Here is a tiny trained network, its code and every weight. The questions are about switching its units off for an input and a class, where a switched-off unit gives its printed mean instead of its output.

import numpy as np


def w(rows, s, z=0):
    codes = np.array(rows[::2]) - 128.0
    scale = np.full(codes.shape[1], s)
    scale[-1] = z or s
    return codes * scale


def norm(h):
    return h / np.sqrt((h * h).mean(-1, keepdims=True) + 1e-5)


def f(y):
    return y / 2 * (1 + np.tanh(0.7978845608 * (y + 0.044715 * y**3)))


def log_softmax(a):
    a = a - a.max(-1, keepdims=True)
    return a - np.log(np.exp(a).sum(-1, keepdims=True))


def net(x, mask):
    res = np.array(x, float).reshape(1, 6) / 4 @ E
    u = 0
    for l in range(4):
        y = f(norm(res) @ A[l][:, :-1].T + A[l][:, -1])
        res = res + np.where(mask[u : u + 4], y, B[l][:, -1]) @ B[l][:, :-1]
        u += 4
    return log_softmax(norm(res)[-1] @ U[:, :-1].T + U[:, -1])


A, B = {}, {}
E = w([
[129,126,128,128,130,130,126,129,127,127,128,129],'x0',
[6,77,89,157,2,146,49,152,80,132,145,246],'x1',
[128,126,127,128,128,128,127,128,127,128,128,130],'x2',
[167,138,140,238,156,120,153,109,123,139,142,120],'x3',
[106,96,136,130,130,141,93,25,51,134,11,150],'x4',
[127,130,126,128,127,127,125,127,129,128,127,129],'x5',
],0.0081)
A[0] = w([
[184,143,133,90,184,124,141,97,137,130,86,93,136],'0.n1',
[143,137,128,253,134,125,135,121,127,130,134,120,255],'0.n2',
[118,135,128,137,116,125,127,183,153,129,212,135,215],'0.n3',
[189,151,134,79,172,128,143,155,175,131,183,92,128],'0.n4',
],0.023,0.0044)
B[0] = w([
[200,73,159,68,122,202,193,134,86,129,126,46,239],'0.n1',
[177,97,146,250,181,146,112,104,121,158,160,153,208],'0.n2',
[184,59,118,81,100,191,181,186,128,136,201,76,218],'0.n3',
[43,189,104,162,161,21,70,111,201,99,85,193,254],'0.n4',
],0.011,0.024)
A[1] = w([
[110,162,109,6,82,90,165,152,159,119,127,81,92],'1.n1',
[92,154,135,27,61,129,136,115,84,139,80,104,35],'1.n2',
[67,129,110,110,95,93,100,115,123,127,103,163,51],'1.n3',
[121,210,132,170,163,78,108,135,176,90,140,163,6],'1.n4',
],0.025,0.0016)
B[1] = w([
[73,187,141,132,145,249,53,171,51,106,91,184,249],'1.n1',
[116,51,112,73,158,107,160,146,221,104,138,67,210],'1.n2',
[115,100,45,96,69,56,128,101,101,139,114,127,188],'1.n3',
[110,91,102,124,160,30,131,123,183,237,126,120,223],'1.n4',
],0.013,0.019)
A[2] = w([
[182,134,161,192,60,109,168,122,164,107,245,119,6],'2.n1',
[22,147,118,217,109,107,23,54,49,175,38,254,71],'2.n2',
[147,120,149,144,20,137,160,137,105,149,210,137,53],'2.n3',
[246,214,199,138,72,118,223,16,60,107,110,82,63],'2.n4',
],0.019,0.0026)
B[2] = w([
[151,160,93,31,116,78,194,185,153,81,114,104,190],'2.n1',
[7,243,145,68,155,125,56,139,168,35,47,156,248],'2.n2',
[149,152,91,148,154,102,150,185,95,63,113,173,170],'2.n3',
[143,127,199,166,93,88,93,47,5,163,57,118,190],'2.n4',
],0.013,0.015)
A[3] = w([
[90,143,142,147,18,251,70,130,62,125,195,186,32],'3.n1',
[148,152,161,60,92,234,137,79,142,74,138,103,3],'3.n2',
[169,171,168,80,83,166,153,126,112,150,163,119,24],'3.n3',
[101,180,112,29,107,106,142,174,188,107,145,104,123],'3.n4',
],0.021,0.0019)
B[3] = w([
[143,160,110,124,99,120,106,109,86,249,138,152,185],'3.n1',
[112,130,165,99,121,158,156,139,203,118,184,86,189],'3.n2',
[94,121,103,131,133,103,107,127,160,150,132,145,151],'3.n3',
[150,144,150,189,98,138,124,81,81,103,127,156,254],'3.n4',
],0.019,0.02)
U = w([
[16,230,125,135,169,100,49,121,152,64,48,202,247],'0',
[117,173,99,88,59,229,95,166,58,246,183,176,117],'1',
[170,104,110,183,203,11,157,113,222,241,153,115,79],'2',
[232,115,68,165,117,131,215,224,98,72,202,166,111],'3',
[116,89,194,41,144,255,164,130,158,61,118,38,124],'4',
[78,24,25,83,35,79,123,57,116,88,101,128,68],'5',
[218,96,217,181,154,135,143,47,15,171,68,79,92],'6',
],0.0083,0.0015)

Each question gives the input, the list of numbers given to net, and the class t.
The units are the neurons (one row each of A and B). Each row of codes is followed by its name. A weight is (code - 128) times the scale printed after its matrix; where a second scale follows, it is the last column's (A, B and U).
mask holds one flag per neuron, layer by layer. A switched-off neuron (its flag False) gives its mean, the last column of its row in B, instead of its output. The means were averaged over made-up inputs and are rounded, as every weight is.
A unit's drop is (log p(t) with every unit on - log p(t) with that unit switched off) / (log p(t) with every unit on - log p(t) with every unit switched off).
The circuit of an input: a set's keep is (log p(t) with only the set's units on - log p(t) with every unit switched off) / (log p(t) with every unit on - log p(t) with every unit switched off). Starting from the 12 units with the biggest drops (on a tie, the unit counted first), units are removed one at a time, each time the one whose removal leaves the highest keep (on an exact tie, the one counted first), for as long as the keep stays at least 0.8.
circuit, biggest first: the units of the circuit, biggest drop first
most important unit: the unit with the biggest drop
k most important neurons: the k neurons with the biggest drops, biggest first
top k neurons in layer l: the k neurons of layer l with the biggest drops, biggest first
drop when u is switched off: that unit's drop, to one decimal
input [1,5,-5,-3,-4,-8], class 1: top neuron in layer 0 : (0.n2)
input [-4,2,6,-1,6,5], class 5: 2 most important neurons : (0.n2; 0.n3)
input [-2,-7,5,3,5,5], class 6: circuit, biggest first : (0.n1; 2.n4)
input [5,6,1,-8,0,-3], class 1: 4 most important neurons : (0.n4; 1.n1; 0.n2; 1.n2)
input [5,-8,7,6,2,8], class 6: circuit, biggest first : (0.n1; 2.n4)
input [6,4,-2,-4,1,-6], class 5: 3 most important neurons : (0.n3; 0.n2; 0.n1)
input [-8,5,-3,-8,0,1], class 1: 3 most important neurons : (0.n4; 1.n1; 0.n2)
input [8,0,-1,-6,2,2], class 4: 4 most important neurons : (0.n4; 1.n2; 0.n2; 0.n3)
input [-6,8,-2,3,0,-6], class 3: 2 most important neurons : (0.n4; 1.n1)
input [6,0,-1,1,-7,3], class 2: circuit, biggest first : (0.n4; 2.n2; 0.n3)
input [6,5,-2,-3,-2,3], class 1: 3 most important neurons : (0.n2; 0.n4; 3.n1)
input [-5,-8,-6,6,5,8], class 6: 2 most important neurons : (0.n1; 2.n4)
input [4,5,7,-2,5,4], class 5: circuit, biggest first : (0.n2; 0.n1; 0.n4; 1.n2)
input [-2,-1,0,6,-5,-5], class 2: most important unit : 0.n4
input [-4,-7,4,-3,3,1], class 4: 2 most important neurons : (0.n1; 0.n2)
input [5,-1,4,2,-2,-8], class 2: 2 most important neurons : (0.n4; 1.n1)
input [-1,4,2,8,-1,0], class 3: 2 most important neurons : (0.n4; 1.n1)
input [4,0,3,-6,6,-2], class 4: 2 most important neurons : (0.n4; 0.n2)
input [6,-4,-3,-6,1,-1], class 4: 2 most important neurons : (0.n1; 1.n2)
input [6,0,1,6,6,-6], class 6: most important unit : 0.n4
input [1,-8,7,2,2,-1], class 6: circuit, biggest first : (0.n1; 2.n4)
input [-7,4,5,-2,4,7], class 5: 4 most important neurons : (0.n2; 0.n1; 0.n3; 0.n4)
input [0,6,3,-1,-2,-3], class 1: 2 most important neurons : (0.n2; 0.n4)
input [-4,-2,-6,1,-7,7], class 2: top 2 neurons in layer 0 : (0.n4; 0.n3)
input [5,0,3,2,1,1], class 6: top 3 neurons in layer 1 : (1.n1; 1.n4; 1.n2)
input [-7,-6,-7,-4,2,-8], class 4: top 2 neurons in layer 0 : (0.n1; 0.n2)
input [1,2,-5,-8,-7,6], class 1: most important unit : 0.n3
input [5,3,7,-8,-6,3], class 1: top 2 neurons in layer 0 : (0.n3; 0.n2)
input [4,7,8,-6,0,0], class 1: drop when 1.n1 is switched off : 0.3
input [3,4,6,6,-5,-1], class 3: drop when 0.n4 is switched off : 0.0
